Below are the code and all the weights of a small trained network. Each question names an input and a class and asks about switching units off, where a switched-off unit gives its printed mean instead of its output.

import numpy as np


def w(rows, s, z=0):
    codes = np.array(rows[::2]) - 128.0
    scale = np.full(codes.shape[1], s)
    scale[-1] = z or s
    return codes * scale


def f(y):
    return y / 2 * (1 + np.tanh(0.7978845608 * (y + 0.044715 * y**3)))


def log_softmax(a):
    a = a - a.max(-1, keepdims=True)
    return a - np.log(np.exp(a).sum(-1, keepdims=True))


def net(x, mask):
    res = np.array(x, float).reshape(1, 3) / 4 @ E
    y = f(res @ A[0][:, :-1].T + A[0][:, -1])
    res = res + np.where(mask, y, B[0][:, -1]) @ B[0][:, :-1]
    return log_softmax(res[-1] @ U[:, :-1].T + U[:, -1])


A, B = {}, {}
E = w([
[48,60,2,124,79],'x0',
[41,195,17,60,183],'x1',
[122,78,72,50,235],'x2',
],0.0091)
A[0] = w([
[168,150,5,96,152,227],'neuron 0',
[143,151,103,149,247,254],'neuron 1',
[164,115,205,81,170,254],'neuron 2',
[69,138,135,127,111,188],'neuron 3',
[92,82,85,160,118,158],'neuron 4',
[169,134,73,136,142,3],'neuron 5',
[115,158,220,154,123,14],'neuron 6',
[156,82,92,142,77,254],'neuron 7',
[150,135,83,133,146,2],'neuron 8',
[166,140,155,75,78,11],'neuron 9',
[191,110,185,124,102,251],'neuron 10',
[88,80,164,79,118,2],'neuron 11',
[106,182,79,82,240,254],'neuron 12',
[116,118,62,116,48,254],'neuron 13',
[116,130,113,48,109,117],'neuron 14',
[87,159,100,91,155,254],'neuron 15',
],0.013,0.0023)
B[0] = w([
[215,81,165,180,106,224],'neuron 0',
[108,106,226,113,132,196],'neuron 1',
[194,191,185,62,176,197],'neuron 2',
[198,148,104,51,133,152],'neuron 3',
[187,162,49,73,132,176],'neuron 4',
[180,121,89,169,131,133],'neuron 5',
[102,133,147,248,196,187],'neuron 6',
[174,138,43,3,162,173],'neuron 7',
[92,74,77,162,140,137],'neuron 8',
[112,181,96,243,178,142],'neuron 9',
[46,132,108,24,196,211],'neuron 10',
[121,160,187,134,15,129],'neuron 11',
[185,173,188,177,50,247],'neuron 12',
[218,54,113,85,114,197],'neuron 13',
[191,133,145,212,104,163],'neuron 14',
[184,94,162,148,61,201],'neuron 15',
],0.0067,0.014)
U = w([
[211,78,21,134,70,243],'0',
[199,64,81,247,119,2],'1',
[123,88,138,165,165,241],'2',
[142,105,182,37,174,154],'3',
[87,65,114,177,169,2],'4',
[160,180,86,254,172,2],'5',
[50,80,147,186,112,2],'6',
[182,152,168,153,110,254],'7',
],0.01,0.0023)

Each question gives the input, the list of numbers given to net, and the class t.
The units are the neurons (one row each of A and B). Each row of codes is followed by its name. A weight is (code - 128) times the scale printed after its matrix; where a second scale follows, it is the last column's (A, B and U).
mask holds one flag per neuron, in row order. A switched-off neuron (its flag False) gives its mean, the last column of its row in B, instead of its output. The means were averaged over made-up inputs and are rounded, as every weight is.
A unit's drop is (log p(t) with every unit on - log p(t) with that unit switched off) / (log p(t) with every unit on - log p(t) with every unit switched off).
The circuit of an input: a set's keep is (log p(t) with only the set's units on - log p(t) with every unit switched off) / (log p(t) with every unit on - log p(t) with every unit switched off). Starting from the 12 units with the biggest drops (on a tie, the unit counted first), units are removed one at a time, each time the one whose removal leaves the highest keep (on an exact tie, the one counted first), for as long as the keep stays at least 0.8.
units of the circuit, in order: the units of the circuit, biggest drop first
most important unit: the unit with the biggest drop
top k neurons: the k neurons with the biggest drops, biggest first
drop when u is switched off: that unit's drop, to one decimal
input [-7,-5,-1], class 3: most important unit -> neuron 10
input [1,3,1], class 1: units of the circuit, in order -> neuron 10; neuron 2
input [2,0,8], class 1: top 2 neurons -> neuron 0; neuron 10
input [-2,-6,-6], class 2: units of the circuit, in order -> neuron 10; neuron 6; neuron 12
input [-2,-4,-5], class 2: units of the circuit, in order -> neuron 10; neuron 12; neuron 6
input [-4,-2,-8], class 5: units of the circuit, in order -> neuron 6; neuron 9
input [0,2,4], class 1: units of the circuit, in order -> neuron 10; neuron 0
input [-5,0,-2], class 5: units of the circuit, in order -> neuron 6; neuron 13
input [-2,1,-5], class 5: units of the circuit, in order -> neuron 1; neuron 6; neuron 13; neuron 15
input [-7,-7,1], class 3: top 2 neurons -> neuron 10; neuron 2
input [-5,-4,1], class 3: top 3 neurons -> neuron 10; neuron 2; neuron 12
input [0,8,7], class 1: units of the circuit, in order -> neuron 0; neuron 14
input [3,-7,-8], class 2: units of the circuit, in order -> neuron 10; neuron 6; neuron 12
input [-5,2,7], class 7: units of the circuit, in order -> neuron 12
input [-2,-6,-7], class 2: top 2 neurons -> neuron 10; neuron 12
input [2,0,-5], class 0: top 2 neurons -> neuron 1; neuron 2
input [-1,8,0], class 7: top 3 neurons -> neuron 12; neuron 1; neuron 6
input [-2,8,0], class 7: top 2 neurons -> neuron 12; neuron 1
input [-8,3,-6], class 5: top 2 neurons -> neuron 6; neuron 9
input [-4,-8,-2], class 3: units of the circuit, in order -> neuron 10
input [-7,-1,-4], class 5: top 2 neurons -> neuron 6; neuron 9
input [-3,2,-6], class 5: top 2 neurons -> neuron 6; neuron 1
input [-3,7,7], class 7: drop when neuron 1 is switched off -> 0.1
input [-5,2,-5], class 5: drop when neuron 9 is switched off -> 0.1
